Here are made-up objects, facts about them, and rows of numbers that follow some of those facts. Name the object behind each unnamed row.

Some rows with their names:
J20: [ 16.9 -22.8  -8.6   5.9   6.2   1.0 -15.6  -1.8   1.8 -16.9  13.5  19.3
   4.1  -0.3 -12.3  16.9   9.3]
J511: [ 29.5 -33.5   1.6  10.9   3.5   7.4 -30.2   1.3  -0.3  -7.4  12.6  34.7
 -11.3  14.1  -8.8  29.3  12.4]
J385: [ -4.2  32.8  37.0   7.1 -10.0   7.8   8.9   2.3   6.8  -1.1   3.4  11.5
  38.2  12.3  13.4  14.8  -2.3]
J4: [-11.3  10.5  -7.3  17.8  42.5  -7.2 -10.6  24.8  34.5  25.0 -38.6 -15.9
  -1.0 -10.8   9.4 -14.5   4.5]
J628: [  1.5  37.6   3.1  25.9   0.4 -13.0   7.0   7.8  15.0  14.0   4.4  68.6
  38.7  -5.1  -5.9  13.7 -15.0]
J819: [ 29.7 -19.6  36.8  -4.4  -1.5  22.2 -20.8  -5.5 -19.8 -33.3   5.8  -1.7
   3.7  18.0  -5.7  40.2   6.0]
J117: [ 22.9 -15.8  -6.8 -24.7  27.8  -7.5  11.9  14.4 -24.5  28.4  21.0   3.4
  19.5  22.5  20.1 -14.2 -28.7]
J29: [ 22.2  -2.0  -0.2 -32.3  35.0   0.4  19.4  24.5 -10.0  16.7  46.6  13.6
  24.4  49.7  23.5 -11.6 -27.0]
J137: [-17.9  -7.7  37.0  -5.0  26.4  10.1  -2.2  13.5  21.7  -4.2 -21.7 -15.5
  -1.4   7.6  21.9  -2.8  -4.1]
J352: [ -3.5   3.2  40.4 -17.7  -8.9   8.6  13.4   8.8  10.3 -10.9   6.2  -5.8
   5.5  30.1  20.1   2.5  -2.7]
J489: [-12.2   6.7  21.0 -15.8  -1.8  14.0   5.6 -11.6 -10.5 -24.1  23.0 -27.4
  -9.2   1.2 -12.9  26.4  -6.0]
J580: [ -1.4  -2.7 -24.0   5.8  -4.5  -6.7   1.4  -9.4  -2.8  -2.8   0.1   7.9
   3.1 -12.7  -4.3   6.8   0.5]
J562: [  8.6   2.8  -5.1 -26.2  23.8  -9.8  12.3  16.1 -20.6  39.9  14.7  -1.1
  12.6  17.0  21.5 -25.1 -31.6]
J964: [ 50.4 -45.9  -4.8  -7.7  25.2  -4.6 -18.8 -30.6  -3.2 -10.8  11.3  34.1
  -2.7   5.1  -9.5   1.2  25.7]
J805: [-19.5   2.9 -22.9  -5.4 -10.8  -4.7   6.4 -13.0   2.5   6.8   3.9   6.3
 -14.4 -11.9 -10.3 -20.4   5.3]
J938: [-2.8 47.6 33.3 15.5 -8.1  2.7  3.1  4.6  0.1 -1.0  1.9 20.4 45.8 14.3
 14.4 26.0 -3.8]
J586: [ -4.4  -1.6 -22.0   6.8   8.9  -9.7  -8.5   2.4 -10.2   9.0  -5.1 -15.5
  -4.7 -19.1 -15.1   3.9  -7.4]
J463: [ -0.2   3.2  22.8  -6.5 -21.4  18.7   2.2  -4.5 -10.8 -14.3  -5.9 -12.7
  -1.8   3.3  -0.4   0.2  16.2]
J458: [ -3.8  -5.4 -16.7   9.3 -10.0  -2.9   1.4 -11.3   2.0   2.7   5.0   8.6
  13.9  -1.9 -14.4   4.8   3.4]
J826: [ -9.7  -3.0   1.9 -19.1 -20.7  14.3  11.4  -8.1  36.1 -29.7  35.3  32.5
   8.2  27.1  -9.6   0.2  26.8]
J58: [  7.6  41.0 -20.1  18.3  26.6 -10.3 -12.8  28.3   4.6  25.3 -14.5 -22.8
  -3.6 -31.3  -4.6   7.2  -3.0]
J625: [ 13.1  13.3 -28.1  10.8  -2.5 -21.7 -16.4   3.1  -2.4   9.8 -20.1 -37.0
 -23.9 -42.7 -22.8   8.8  -2.3]
J711: [ 10.9   0.4 -22.5  -2.0   9.5  -0.9   7.4 -22.8   1.2   3.4  16.8   7.6
  -8.2  -5.1 -14.0 -23.4  29.6]
J516: [  3.6  26.7 -10.6  26.9 -11.7 -19.8   9.6  27.4  34.6  -3.2   1.5 -19.7
 -28.9  11.8  10.9   7.8  -8.8]
J143: [ -8.3   6.2 -16.8  11.9   1.3   5.3  10.2   0.1   9.1  -7.8  20.9   2.4
   2.0  12.3 -15.3   5.7  14.3]

There are 5 kinds of fact about the objects: δ, Ψ, γ, Ξ, Φ.
δ(J101, 932); δ(J117, 932); δ(J129, 932)
δ(J137, 893); δ(J143, 932); δ(J162, 932)
δ(J18, 893); δ(J181, 932); δ(J19, 932)
δ(J195, 932); δ(J198, 893); δ(J20, 932)
δ(J203, 893); δ(J209, 893); δ(J214, 932)
δ(J257, 932); δ(J277, 893); δ(J29, 932)
δ(J298, 932); δ(J302, 932); δ(J318, 932)
δ(J325, 893); δ(J329, 893); δ(J346, 932)
δ(J352, 893); δ(J353, 893); δ(J385, 893)
δ(J388, 932); δ(J393, 932); δ(J4, 932)
δ(J42, 893); δ(J432, 932); δ(J449, 932)
δ(J457, 893); δ(J458, 932); δ(J463, 893)
δ(J482, 932); δ(J489, 893); δ(J511, 932)
δ(J516, 932); δ(J524, 932); δ(J526, 932)
δ(J562, 932); δ(J569, 932); δ(J58, 932)
δ(J580, 932); δ(J586, 932); δ(J604, 932)
δ(J625, 932); δ(J628, 932); δ(J650, 893)
δ(J651, 893); δ(J673, 893); δ(J677, 932)
δ(J711, 932); δ(J773, 932); δ(J805, 932)
δ(J811, 932); δ(J819, 893); δ(J826, 932)
δ(J827, 932); δ(J834, 893); δ(J865, 893)
δ(J889, 932); δ(J922, 932); δ(J938, 893)
δ(J944, 893); δ(J952, 932); δ(J957, 932)
δ(J959, 893); δ(J964, 932); δ(J967, 932)
δ(J986, 893); Ψ(J117, J865); Ψ(J137, J181)
Ψ(J162, J4); Ψ(J181, J457); Ψ(J19, J625)
Ψ(J257, J18); Ψ(J277, J458); Ψ(J29, J117)
Ψ(J329, J986); Ψ(J346, J352); Ψ(J352, J580)
Ψ(J385, J628); Ψ(J4, J137); Ψ(J42, J952)
Ψ(J449, J562); Ψ(J457, J957); Ψ(J516, J944)
Ψ(J562, J29); Ψ(J58, J318); Ψ(J604, J162)
Ψ(J628, J938); Ψ(J811, J516); Ψ(J834, J58)
Ψ(J889, J385); Ψ(J938, J277); Ψ(J944, J19)
Ψ(J986, J604); γ(J101, 511); γ(J117, 263)
γ(J129, 263); γ(J137, 511); γ(J143, 263)
γ(J162, 263); γ(J18, 652); γ(J181, 652)
γ(J19, 175); γ(J195, 511); γ(J198, 263)
γ(J20, 654); γ(J203, 654); γ(J209, 652)
γ(J214, 175); γ(J257, 654); γ(J277, 652)
γ(J29, 250); γ(J298, 511); γ(J302, 654)
γ(J318, 263); γ(J325, 511); γ(J329, 263)
γ(J346, 614); γ(J352, 250); γ(J353, 263)
γ(J385, 175); γ(J388, 511); γ(J393, 652)
γ(J4, 654); γ(J42, 263); γ(J432, 511)
γ(J449, 654); γ(J457, 654); γ(J458, 263)
γ(J463, 511); γ(J482, 511); γ(J489, 263)
γ(J511, 654); γ(J516, 263); γ(J524, 511)
γ(J526, 654); γ(J562, 511); γ(J569, 654)
γ(J58, 263); γ(J580, 263); γ(J586, 263)
γ(J604, 263); γ(J625, 654); γ(J628, 250)
γ(J650, 614); γ(J651, 654); γ(J673, 511)
γ(J677, 511); γ(J711, 263); γ(J773, 250)
γ(J805, 511); γ(J811, 654); γ(J819, 263)
γ(J826, 175); γ(J827, 263); γ(J834, 654)
γ(J865, 511); γ(J889, 652); γ(J922, 614)
γ(J938, 614); γ(J944, 652); γ(J952, 652)
γ(J957, 511); γ(J959, 654); γ(J964, 654)
γ(J967, 614); γ(J986, 511); Ξ(J117, J298)
Ξ(J129, J805); Ξ(J137, J195); Ξ(J143, J214)
Ξ(J162, J489); Ξ(J19, J967); Ξ(J195, J277)
Ξ(J198, J388); Ξ(J20, J511); Ξ(J209, J811)
Ξ(J214, J318); Ξ(J277, J526); Ξ(J29, J352)
Ξ(J302, J889); Ξ(J318, J865); Ξ(J325, J129)
Ξ(J352, J650); Ξ(J385, J117); Ξ(J388, J959)
Ξ(J393, J586); Ξ(J4, J18); Ξ(J432, J569)
Ξ(J463, J432); Ξ(J489, J137); Ξ(J511, J819)
Ξ(J516, J773); Ξ(J524, J42); Ξ(J526, J482)
Ξ(J562, J209); Ξ(J569, J524); Ξ(J58, J625)
Ξ(J586, J302); Ξ(J604, J922); Ξ(J625, J19)
Ξ(J651, J827); Ξ(J673, J325); Ξ(J773, J198)
Ξ(J805, J562); Ξ(J811, J986); Ξ(J819, J964)
Ξ(J826, J203); Ξ(J865, J385); Ξ(J889, J677)
Ξ(J952, J957); Ξ(J957, J463); Ξ(J986, J20)
Φ(J101, J458); Φ(J101, J677); Φ(J101, J346)
Φ(J20, J385); Φ(J20, J449); Φ(J20, J4)
Φ(J203, J42); Φ(J257, J353); Φ(J257, J318)
Φ(J257, J302); Φ(J257, J922); Φ(J511, J819)
Φ(J511, J318); Φ(J511, J302); Φ(J569, J651)
Φ(J569, J865); Φ(J628, J651); Φ(J711, J526)
Φ(J711, J673); Φ(J711, J18); Φ(J773, J352)
Φ(J773, J195); Φ(J773, J625); Φ(J773, J811)
Φ(J805, J137); Φ(J805, J29); Φ(J826, J944)
Φ(J826, J811); Φ(J834, J181); Φ(J834, J580)
Φ(J889, J198); Φ(J889, J58); Φ(J957, J952)
Φ(J957, J181); Φ(J964, J673)

Name these rows:
A row may be one of the objects named above.
[  6.3   0.0  18.5 -20.8  -2.6  18.4   8.4   4.1 -32.6  -8.7  15.0 -15.7
   0.0   0.2  -6.8   7.4 -15.7] : J865
[ -9.1   5.8 -21.1  13.9   4.0   5.5   8.3  -0.3   5.5  -7.9  19.9  -2.0
   0.9  19.3 -12.3   6.5  10.8] : J143
[-13.6 -18.8  33.0 -20.2   0.1  -5.3  -3.4 -13.3 -14.7  -9.5   2.5 -15.8
 -10.1  -0.3   8.7  17.6 -34.4] : J42
[ 14.9  19.3  -8.6   8.9   9.5 -12.3 -12.0  10.1   8.7  18.2  -7.9  11.1
   8.3 -25.2   3.9  -3.2  -3.0] : J889
[-34.8  53.4  -0.2 -14.8 -13.7  22.8  32.9 -12.7 -13.4  -0.9  24.2 -39.4
 -25.9  -3.7  -5.1 -37.0  34.8] : J673
[ 13.8   4.7  -8.1 -17.9  -9.5  -1.4  -9.2  -4.8  18.3   2.2   8.4   1.4
 -12.9 -19.7 -23.2   1.3   9.7] : J773
[ 18.4   1.7   1.2 -25.9  33.0   4.8  23.2  26.7 -15.1  14.3  42.6  10.6
  26.3  46.4  24.9 -12.7 -22.2] : J29
[-42.6  27.5   8.9 -11.9 -29.2   9.1  14.3  -6.1 -18.5  -3.0   2.9 -31.6
 -14.5 -12.5   0.8 -18.3   3.5] : J325
[  2.5  -8.0  17.6 -15.6  -7.5   1.2  -5.5 -14.3 -28.1  -4.2 -17.4 -24.2
 -10.2 -22.5  -3.6   3.5  -3.5] : J959
[ -1.5  -3.1 -19.3  16.2  -0.3   0.9 -24.4   3.7 -12.6  15.1  -6.5  -6.5
 -15.1 -18.3 -15.3   4.0  -3.1] : J302
[ -3.4 -13.1  -9.9   6.2   5.1  -2.5   8.3  -5.1  -3.1  -4.6  13.7  22.9
 -13.8 -22.4 -29.7   7.0 -20.2] : J569
[-32.1  -5.2  10.3  11.6  49.7  -3.2   0.8  21.2  43.3   0.7   9.0  -2.0
  -4.9  21.0   3.7   9.2  -4.0] : J162
[ 15.0 -34.2 -17.8   3.0 -16.8  -8.1   5.2 -19.3 -12.0  12.3 -27.4  19.2
   8.1   3.4   2.2 -27.5   5.7] : J482
[  8.7   0.4  13.0 -17.6  -0.3   3.1 -12.5 -13.1 -29.1   0.8 -17.3 -37.3
 -13.0 -31.9  -2.9  -0.8  -3.2] : J18
[-10.2   8.8 -15.8  15.0   0.9   5.5  11.3   0.6  12.1 -14.4  20.3  -1.2
  -1.4  17.0 -12.6   5.5  11.1] : J143
[  2.5  26.2  10.3 -14.2   1.6   9.7   0.4   4.9  -4.4 -19.9  -7.4  -1.1
   1.5 -18.2  29.1  11.3  -5.0] : J834
[-13.7   2.2  25.3 -14.7  -4.7  19.1   1.3 -10.0 -11.1 -25.3  26.3 -20.3
  -6.2   2.2 -10.1  26.7  -4.2] : J489
[ -7.3 -21.6  23.1 -14.5 -17.0   9.2   9.1 -17.1 -14.3 -16.1   0.5  -4.0
   0.0  11.2   3.3   0.8   0.5] : J650
[-38.7  49.6   1.8 -12.9 -11.0  18.2  31.9 -13.9 -10.9  -0.9  20.8 -37.9
 -25.0   0.1  -8.4 -33.3  35.2] : J673
[-19.3 -15.8  -7.5  -6.1   3.2  -9.4   3.0  -9.7  -0.8  -6.0  21.2  -3.9
  -6.0  -3.1 -16.3   9.9 -16.4] : J524
[ -4.0  -5.4   6.2 -22.1 -23.5  15.1  11.8  -6.5  33.1 -25.7  29.8  29.6
   3.8  27.1  -8.7   2.9  24.0] : J826
[  8.1  -9.3 -18.1   8.3 -10.4  -0.7   8.4  -9.1  -3.2  11.7  -6.6   8.6
  -0.3  10.9  -2.7 -30.2  22.1] : J526
[-17.2 -15.4  -4.2  -3.5   6.0  -9.7   4.5 -11.1  -2.8  -6.7  20.1  -3.2
  -7.2  -2.0 -12.5  12.7 -18.5] : J524
[  9.8  16.6  -6.6  12.0   7.5 -16.2 -11.7  10.6   7.9  17.8  -9.6  11.2
   9.8 -21.7   2.7   1.4  -5.4] : J889
[  0.2  -0.4  -6.5   5.4   9.9 -12.7   4.2  12.0  12.4  15.3  -0.8   6.6
   6.1   6.2  12.0  -9.5  -9.0] : J346
[ -9.1 -21.0  28.0 -22.6 -20.9  14.3   5.7 -20.2 -16.9 -17.0   4.2  -6.7
  -0.8  13.4   8.4   4.6  -5.0] : J650
[ 13.1  22.8 -10.8   5.8  12.8 -15.4 -14.9   7.1  11.0  18.1 -10.5  10.9
   9.1 -25.1  -1.1  -3.3  -2.1] : J889
[-19.6  -3.7   0.0  17.0  30.6  -2.4   4.2  25.9  34.5  13.0 -10.4   1.3
   8.2  27.5  19.4 -16.4   5.6] : J604
[ -6.0 -13.7 -12.9   7.9  -7.8   4.9  -9.4   0.9   1.6  -4.0   6.7  14.4
  -9.3  14.5  -5.7   2.6  13.0] : J318
[  1.4  -3.6  -4.5  14.8   1.8  -0.7 -20.3  18.5   2.6  15.2  -2.3  24.3
 -11.8  13.3  11.1   3.7   3.6] : J257
[ -4.3 -39.4  -5.9  -7.6 -13.6  -8.2   4.1 -20.8  -1.2  -3.0   7.6  25.9
  10.3  15.6  -0.6  -9.9   1.1] : J827
[ 17.0  23.3 -22.2  25.6  -2.5 -33.7 -17.5  20.3  16.6  14.6 -30.4 -38.6
 -36.9 -31.1   2.6   3.1 -19.8] : J19
[  2.4   1.4 -20.1  17.4  -4.4  -0.9 -21.2   3.8 -10.2  15.3  -5.7  -4.4
 -15.3 -19.5 -11.5   3.9   5.9] : J302

